Below is a small trained network, with its code and all its weights. Each question gives an input and a target symbol and asks what happens when units are switched off, that is, made to give their printed mean instead of their output.

import numpy as np


def w(rows, s, z=0):
    codes = np.array(rows[::2]) - 128.0
    scale = np.full(codes.shape[1], s)
    scale[-1] = z or s
    return codes * scale


def norm(h):
    return h / np.sqrt((h * h).mean(-1, keepdims=True) + 1e-5)


def f(y):
    return y / 2 * (1 + np.tanh(0.7978845608 * (y + 0.044715 * y**3)))


def softmax(a):
    e = np.exp(a - a.max(-1, keepdims=True))
    return e / e.sum(-1, keepdims=True)


def log_softmax(a):
    a = a - a.max(-1, keepdims=True)
    return a - np.log(np.exp(a).sum(-1, keepdims=True))


def net(x, mask):
    ids = ['Λαεθμσφ'.index(c) for c in x.split()]
    T = len(ids)
    res = E[ids] + P[:T]
    u = 0
    for l in range(3):
        r = norm(res)
        for j in range(3):
            rows = slice(2 * j, 2 * j + 2)
            q, k, v = (r @ M[l][rows].T for M in (Q, K, V))
            z = softmax(np.where(np.tri(T) > 0, q @ k.T / 2**0.5, -1e9)) @ v
            o = O[l][rows]
            res = res + np.where(mask[u + j], z, o[:, -1]) @ o[:, :-1]
        u += 3
        y = f(norm(res) @ A[l][:, :-1].T + A[l][:, -1])
        res = res + np.where(mask[u : u + 8], y, B[l][:, -1]) @ B[l][:, :-1]
        u += 8
    return log_softmax(norm(res)[-1] @ U[:, :-1].T + U[:, -1])


Q, K, V, O, A, B = {}, {}, {}, {}, {}, {}
E = w([
[244,139,212,65,139],'Λ',
[186,163,157,25,166],'α',
[14,67,8,135,214],'ε',
[196,172,89,30,31],'θ',
[118,112,78,134,68],'μ',
[5,27,174,52,46],'σ',
[113,34,57,143,132],'φ',
],0.015)
P = w([
[207,99,19,254,95],'0',
[126,131,44,93,190],'1',
[137,103,22,165,153],'2',
[98,180,121,83,142],'3',
[104,139,82,63,160],'4',
[63,184,162,179,97],'5',
[47,182,203,180,139],'6',
[126,209,105,75,124],'7',
[78,243,98,85,64],'8',
],0.0081)
Q[0] = w([
[140,119,160,64,62],'L0H0',
[150,1,165,141,131],'L0H0',
[84,61,66,190,123],'L0H1',
[4,109,109,155,69],'L0H1',
[132,67,132,89,181],'L0H2',
[125,170,87,159,90],'L0H2',
],0.0096)
K[0] = w([
[6,145,141,110,63],'L0H0',
[103,107,19,137,133],'L0H0',
[150,2,73,99,125],'L0H1',
[210,1,143,79,86],'L0H1',
[94,97,132,108,39],'L0H2',
[194,147,117,200,153],'L0H2',
],0.0088)
V[0] = w([
[58,41,169,200,52],'L0H0',
[230,142,170,178,199],'L0H0',
[141,50,173,129,36],'L0H1',
[163,223,40,165,213],'L0H1',
[58,64,194,99,168],'L0H2',
[102,193,130,147,255],'L0H2',
],0.0069)
O[0] = w([
[88,178,109,128,181,1],'L0H0',
[134,46,177,205,57,124],'L0H0',
[132,222,134,154,163,120],'L0H1',
[152,2,71,196,71,167],'L0H1',
[104,162,182,62,139,49],'L0H2',
[191,126,148,146,99,60],'L0H2',
],0.0074,0.0035)
A[0] = w([
[106,89,73,120,203,152],'L0N0',
[70,131,121,30,137,212],'L0N1',
[61,132,137,142,210,136],'L0N2',
[66,87,53,189,126,199],'L0N3',
[2,44,164,107,76,174],'L0N4',
[210,88,125,174,162,105],'L0N5',
[185,112,105,135,156,3],'L0N6',
[112,174,108,104,214,99],'L0N7',
],0.009,0.0043)
B[0] = w([
[165,143,140,157,1,191],'L0N0',
[164,106,178,44,77,240],'L0N1',
[152,145,185,124,92,155],'L0N2',
[167,112,218,121,81,253],'L0N3',
[153,206,159,21,197,205],'L0N4',
[65,251,88,140,174,177],'L0N5',
[150,195,97,210,186,118],'L0N6',
[146,5,178,140,89,153],'L0N7',
],0.0062,0.005)
Q[1] = w([
[161,3,69,158,191],'L1H0',
[165,126,44,127,127],'L1H0',
[192,92,90,205,142],'L1H1',
[129,102,159,191,208],'L1H1',
[79,154,108,135,178],'L1H2',
[155,96,58,143,171],'L1H2',
],0.011)
K[1] = w([
[197,130,73,252,80],'L1H0',
[130,140,149,203,154],'L1H0',
[155,125,102,215,78],'L1H1',
[195,119,68,78,86],'L1H1',
[122,164,107,126,160],'L1H2',
[88,173,79,179,148],'L1H2',
],0.011)
V[1] = w([
[142,11,170,162,173],'L1H0',
[254,219,143,196,92],'L1H0',
[188,105,150,122,236],'L1H1',
[158,212,128,79,115],'L1H1',
[77,164,113,238,18],'L1H2',
[193,167,142,132,61],'L1H2',
],0.009)
O[1] = w([
[217,115,178,105,64,128],'L1H0',
[16,200,174,207,42,207],'L1H0',
[118,152,185,175,18,123],'L1H1',
[2,147,97,108,133,169],'L1H1',
[42,144,140,136,254,80],'L1H2',
[36,149,118,57,97,254],'L1H2',
],0.008,0.0052)
A[1] = w([
[217,163,153,108,157,59],'L1N0',
[165,56,114,44,118,129],'L1N1',
[218,163,179,179,104,107],'L1N2',
[195,122,60,114,70,76],'L1N3',
[28,40,104,137,86,161],'L1N4',
[149,122,79,255,126,2],'L1N5',
[61,55,106,62,134,146],'L1N6',
[56,115,170,41,70,142],'L1N7',
],0.0074,0.0054)
B[1] = w([
[224,161,134,123,68,127],'L1N0',
[178,235,139,203,125,198],'L1N1',
[70,46,84,181,131,141],'L1N2',
[114,122,161,192,159,145],'L1N3',
[182,236,145,104,145,174],'L1N4',
[174,255,157,170,176,124],'L1N5',
[107,194,186,97,147,174],'L1N6',
[201,174,213,109,141,254],'L1N7',
],0.0073,0.0077)
Q[2] = w([
[126,81,109,249,173],'L2H0',
[71,168,154,192,160],'L2H0',
[100,85,159,73,133],'L2H1',
[124,101,146,119,168],'L2H1',
[90,126,42,163,100],'L2H2',
[144,146,43,138,78],'L2H2',
],0.012)
K[2] = w([
[186,100,191,104,75],'L2H0',
[241,151,250,131,98],'L2H0',
[71,136,146,108,155],'L2H1',
[104,192,126,126,168],'L2H1',
[103,108,140,254,209],'L2H2',
[66,15,239,172,218],'L2H2',
],0.0082)
V[2] = w([
[118,130,100,93,167],'L2H0',
[122,160,97,101,112],'L2H0',
[177,87,88,233,106],'L2H1',
[130,70,175,93,150],'L2H1',
[131,146,250,254,250],'L2H2',
[147,115,101,121,63],'L2H2',
],0.0079)
O[2] = w([
[116,109,152,150,104,63],'L2H0',
[155,97,151,121,118,174],'L2H0',
[82,114,146,136,156,45],'L2H1',
[149,151,151,102,98,38],'L2H1',
[155,92,246,105,151,4],'L2H2',
[142,125,93,131,90,203],'L2H2',
],0.013,0.0026)
A[2] = w([
[135,224,69,165,137,88],'L2N0',
[133,141,192,130,130,87],'L2N1',
[142,5,102,202,75,116],'L2N2',
[135,25,61,188,24,81],'L2N3',
[184,16,40,133,220,71],'L2N4',
[28,153,147,236,207,2],'L2N5',
[255,90,181,162,174,184],'L2N6',
[54,122,112,205,126,160],'L2N7',
],0.0086,0.0062)
B[2] = w([
[108,199,49,150,115,179],'L2N0',
[155,139,134,79,128,146],'L2N1',
[118,120,75,64,144,137],'L2N2',
[138,37,123,43,169,132],'L2N3',
[254,191,148,198,103,138],'L2N4',
[185,79,111,5,150,154],'L2N5',
[164,221,88,164,138,254],'L2N6',
[136,85,136,125,50,165],'L2N7',
],0.0088,0.0034)
U = w([
[103,135,181,166,37,121],'Λ',
[128,107,64,104,135,6],'α',
[254,131,81,188,139,117],'ε',
[168,34,76,112,81,195],'θ',
[135,159,139,140,178,65],'μ',
[61,149,137,54,210,174],'σ',
[55,181,21,189,122,128],'φ',
],0.0084,0.0022)

Each question gives the input, a string of symbols that net reads in full, and the target symbol t.
The units are the heads (2 rows each of Q, K, V and O) and the neurons (one row each of A and B). Each row of codes is followed by its name. A weight is (code - 128) times the scale printed after its matrix; where a second scale follows, it is the last column's (O, A, B and U).
mask holds one flag per unit, layer by layer, with each layer's heads first. A switched-off unit (its flag False) gives its mean, the last column of its rows in O or B, instead of its output. The means were averaged over made-up inputs and are rounded, as every weight is.
A unit's drop is (log p(t) with every unit on - log p(t) with that unit switched off) / (log p(t) with every unit on - log p(t) with every unit switched off).
The circuit of an input: a set's keep is (log p(t) with only the set's units on - log p(t) with every unit switched off) / (log p(t) with every unit on - log p(t) with every unit switched off). Starting from the 12 units with the biggest drops (on a tie, the unit counted first), units are removed one at a time, each time the one whose removal leaves the highest keep (on an exact tie, the one counted first), for as long as the keep stays at least 0.8.
circuit, biggest first: the units of the circuit, biggest drop first
k most important neurons: the k neurons with the biggest drops, biggest first
k most important neurons of layer l: the k neurons of layer l with the biggest drops, biggest first
which heads matter: for each layer, one digit per head in row order, 1 if its drop is at least 0.15 and else 0, layers parted by /
input φ Λ μ, target μ: which heads matter => 000 / 011 / 001
input μ Λ ε, target σ: circuit, biggest first => [L1H2, L2H2, L0H0]
input α Λ ε, target θ: most important neuron => [L1N7]
input Λ ε ε θ μ, target ε: circuit, biggest first => [L1H1, L1H0]
input μ ε Λ, target σ: which heads matter => 110 / 101 / 001
input Λ Λ α θ ε Λ ε Λ α, target ε: circuit, biggest first => [L0N4, L0H0, L1H0]
input α Λ μ, target θ: which heads matter => 110 / 010 / 000
input ε θ ε θ ε Λ Λ ε, target Λ: 3 most important neurons => [L0N3, L0N4, L0N0]
input θ Λ Λ, target φ: 2 most important neurons of layer 0 => [L0N5, L0N3]
input ε Λ Λ Λ Λ, target Λ: 2 most important neurons => [L0N5, L0N7]
input α ε Λ, target θ: which heads matter => 010 / 100 / 000
input φ Λ Λ μ α, target Λ: 2 most important neurons => [L0N4, L0N0]
input ε θ α ε ε φ, target ε: which heads matter => 010 / 100 / 000
input Λ ε α Λ ε α ε, target ε: 2 most important neurons => [L0N4, L2N6]
input ε Λ α, target ε: most important neuron => [L0N0]
input Λ Λ μ ε Λ ε, target ε: 2 most important neurons => [L0N4, L0N3]
input Λ Λ Λ θ μ Λ, target φ: which heads matter => 000 / 000 / 001
input Λ φ μ, target Λ: which heads matter => 100 / 101 / 001
input φ μ Λ ε Λ μ, target ε: which heads matter => 010 / 100 / 000
input θ Λ α, target φ: which heads matter => 000 / 000 / 000
input Λ ε Λ ε ε Λ, target ε: which heads matter => 000 / 100 / 000
input Λ Λ θ, target Λ: most important neuron => [L0N5]
input α α Λ θ φ, target Λ: 2 most important neurons => [L0N5, L0N0]
input α Λ Λ, target θ: 3 most important neurons => [L1N7, L2N3, L2N2]
input α ε μ, target θ: which heads matter => 110 / 110 / 010
